Here is a tiny trained network, its code and every weight. The questions are about switching its units off for an input and a target symbol, where a switched-off unit gives its printed mean instead of its output.

import numpy as np


def w(rows, s, z=0):
    codes = np.array(rows[::2]) - 128.0
    scale = np.full(codes.shape[1], s)
    scale[-1] = z or s
    return codes * scale


def norm(h):
    return h / np.sqrt((h * h).mean(-1, keepdims=True) + 1e-5)


def f(y):
    return np.maximum(y, 0)


def softmax(a):
    e = np.exp(a - a.max(-1, keepdims=True))
    return e / e.sum(-1, keepdims=True)


def log_softmax(a):
    a = a - a.max(-1, keepdims=True)
    return a - np.log(np.exp(a).sum(-1, keepdims=True))


def net(x, mask):
    ids = ['ΓΔΨβπω'.index(c) for c in x.split()]
    T = len(ids)
    res = E[ids] + P[:T]
    r = norm(res)
    for j in range(3):
        rows = slice(3 * j, 3 * j + 3)
        q, k, v = (r @ M[0][rows].T for M in (Q, K, V))
        z = softmax(np.where(np.tri(T) > 0, q @ k.T / 3**0.5, -1e9)) @ v
        o = O[0][rows]
        res = res + np.where(mask[j], z, o[:, -1]) @ o[:, :-1]
    y = f(norm(res) @ A[0][:, :-1].T + A[0][:, -1])
    res = res + np.where(mask[3:15], y, B[0][:, -1]) @ B[0][:, :-1]
    return log_softmax(norm(res)[-1] @ U[:, :-1].T + U[:, -1])


Q, K, V, O, A, B = {}, {}, {}, {}, {}, {}
E = w([
[150,146,99,149],'Γ',
[102,90,75,135],'Δ',
[149,138,73,110],'Ψ',
[143,162,121,109],'β',
[165,134,28,131],'π',
[182,194,250,47],'ω',
],0.018)
P = w([
[145,105,108,165],'0',
[105,138,201,145],'1',
[156,174,20,164],'2',
[187,68,97,118],'3',
[90,142,198,138],'4',
[98,183,8,126],'5',
[207,43,95,102],'6',
[81,145,193,137],'7',
[77,181,33,79],'8',
[230,38,104,107],'9',
[84,139,198,130],'10',
],0.017)
Q[0] = w([
[149,183,143,19],'head 1',
[85,248,147,141],'head 1',
[78,207,216,60],'head 1',
[139,140,235,91],'head 2',
[33,39,145,171],'head 2',
[246,181,113,119],'head 2',
[149,113,151,165],'head 3',
[121,146,177,244],'head 3',
[95,133,113,202],'head 3',
],0.013)
K[0] = w([
[94,63,187,78],'head 1',
[130,153,193,188],'head 1',
[146,107,198,172],'head 1',
[165,224,162,147],'head 2',
[52,138,30,254],'head 2',
[216,126,178,32],'head 2',
[118,94,140,109],'head 3',
[192,74,123,136],'head 3',
[152,102,138,135],'head 3',
],0.013)
V[0] = w([
[184,2,189,173],'head 1',
[123,72,222,170],'head 1',
[181,106,135,177],'head 1',
[130,23,168,131],'head 2',
[138,178,110,71],'head 2',
[211,73,152,154],'head 2',
[160,114,154,106],'head 3',
[76,127,138,184],'head 3',
[213,51,145,57],'head 3',
],0.0085)
O[0] = w([
[154,79,141,194,3],'head 1',
[197,142,99,184,34],'head 1',
[176,96,167,87,147],'head 1',
[43,43,140,159,101],'head 2',
[227,165,68,116,207],'head 2',
[28,111,105,3,230],'head 2',
[195,142,172,72,129],'head 3',
[154,228,134,205,70],'head 3',
[231,7,164,86,96],'head 3',
],0.0048,0.0027)
A[0] = w([
[210,51,144,142,65],'neuron 1',
[160,233,9,223,24],'neuron 2',
[169,213,156,55,98],'neuron 3',
[220,88,133,231,179],'neuron 4',
[122,200,193,125,115],'neuron 5',
[188,67,149,121,59],'neuron 6',
[131,110,11,186,220],'neuron 7',
[111,121,21,39,151],'neuron 8',
[171,175,126,56,90],'neuron 9',
[48,68,236,137,54],'neuron 10',
[130,59,218,112,254],'neuron 11',
[9,238,41,158,76],'neuron 12',
],0.011,0.0058)
B[0] = w([
[229,40,144,89,151],'neuron 1',
[101,151,17,35,184],'neuron 2',
[57,103,133,174,214],'neuron 3',
[125,57,157,16,155],'neuron 4',
[148,79,105,212,177],'neuron 5',
[200,109,45,81,146],'neuron 6',
[97,176,161,254,223],'neuron 7',
[158,177,193,65,255],'neuron 8',
[49,53,110,127,196],'neuron 9',
[129,219,63,39,150],'neuron 10',
[218,214,81,139,208],'neuron 11',
[126,56,172,53,200],'neuron 12',
],0.0087,0.01)
U = w([
[93,74,26,152,159],'Γ',
[160,101,89,254,253],'Δ',
[190,211,181,205,80],'Ψ',
[101,107,189,106,106],'β',
[188,237,17,140,46],'π',
[251,42,74,149,178],'ω',
],0.0093,0.0041)

Each question gives the input, a string of symbols that net reads in full, and the target symbol t.
The units are the heads (3 rows each of Q, K, V and O) and the neurons (one row each of A and B). Each row of codes is followed by its name. A weight is (code - 128) times the scale printed after its matrix; where a second scale follows, it is the last column's (O, A, B and U).
mask holds one flag per unit, heads first, then neurons. A switched-off unit (its flag False) gives its mean, the last column of its rows in O or B, instead of its output. The means were averaged over made-up inputs and are rounded, as every weight is.
A unit's drop is (log p(t) with every unit on - log p(t) with that unit switched off) / (log p(t) with every unit on - log p(t) with every unit switched off).
The circuit of an input: a set's keep is (log p(t) with only the set's units on - log p(t) with every unit switched off) / (log p(t) with every unit on - log p(t) with every unit switched off). Starting from the 12 units with the biggest drops (on a tie, the unit counted first), units are removed one at a time, each time the one whose removal leaves the highest keep (on an exact tie, the one counted first), for as long as the keep stays at least 0.8.
units of the circuit, in order: the units of the circuit, biggest drop first
most important unit: the unit with the biggest drop
top k neurons: the k neurons with the biggest drops, biggest first
heads that matter: for each layer, one digit per head in row order, 1 if its drop is at least 0.15 and else 0, layers parted by /
input Δ ω ω β Γ π ω Ψ Δ Δ, target Ψ: heads that matter => 101
input Γ Ψ β β, target β: units of the circuit, in order => (head 3; neuron 11; neuron 8; neuron 9)
input Γ Δ ω Γ Γ ω ω Ψ, target Γ: heads that matter => 110
input Γ β π π, target π: top 4 neurons => (neuron 7; neuron 12; neuron 8; neuron 5)
input ω Ψ Δ Ψ Δ π ω π β π, target π: units of the circuit, in order => (head 1; head 3; neuron 7; neuron 8)
input Γ ω Δ π Ψ Ψ Γ, target Ψ: heads that matter => 101
input π Ψ Δ Ψ, target Ψ: heads that matter => 001
input π Δ ω β Γ, target ω: heads that matter => 001
input Γ ω Δ β Ψ, target Γ: top 3 neurons => (neuron 2; neuron 8; neuron 11)
input ω ω Δ ω Ψ β β, target β: most important unit => head 3
input ω Ψ π Δ, target π: units of the circuit, in order => (neuron 12; neuron 9; neuron 8; neuron 7)
input β Ψ Δ β Δ β π Δ ω ω π, target β: heads that matter => 000
input Γ Δ Δ Ψ, target Ψ: heads that matter => 111
input β ω β ω π ω, target β: top 2 neurons => (neuron 11; neuron 2)
input ω Γ Γ Ψ Δ π Ψ, target π: units of the circuit, in order => (head 3; neuron 7)
input β ω ω ω ω ω, target β: heads that matter => 000
input β Ψ ω π Δ, target π: heads that matter => 000
input Γ Ψ Ψ π Δ Γ Δ β Δ, target β: units of the circuit, in order => (neuron 12; neuron 8)
input Γ π β Γ Γ ω ω Δ β Ψ, target β: units of the circuit, in order => (head 1; neuron 8; neuron 11; head 3)
input Δ Δ ω ω β β Γ, target β: most important unit => head 1
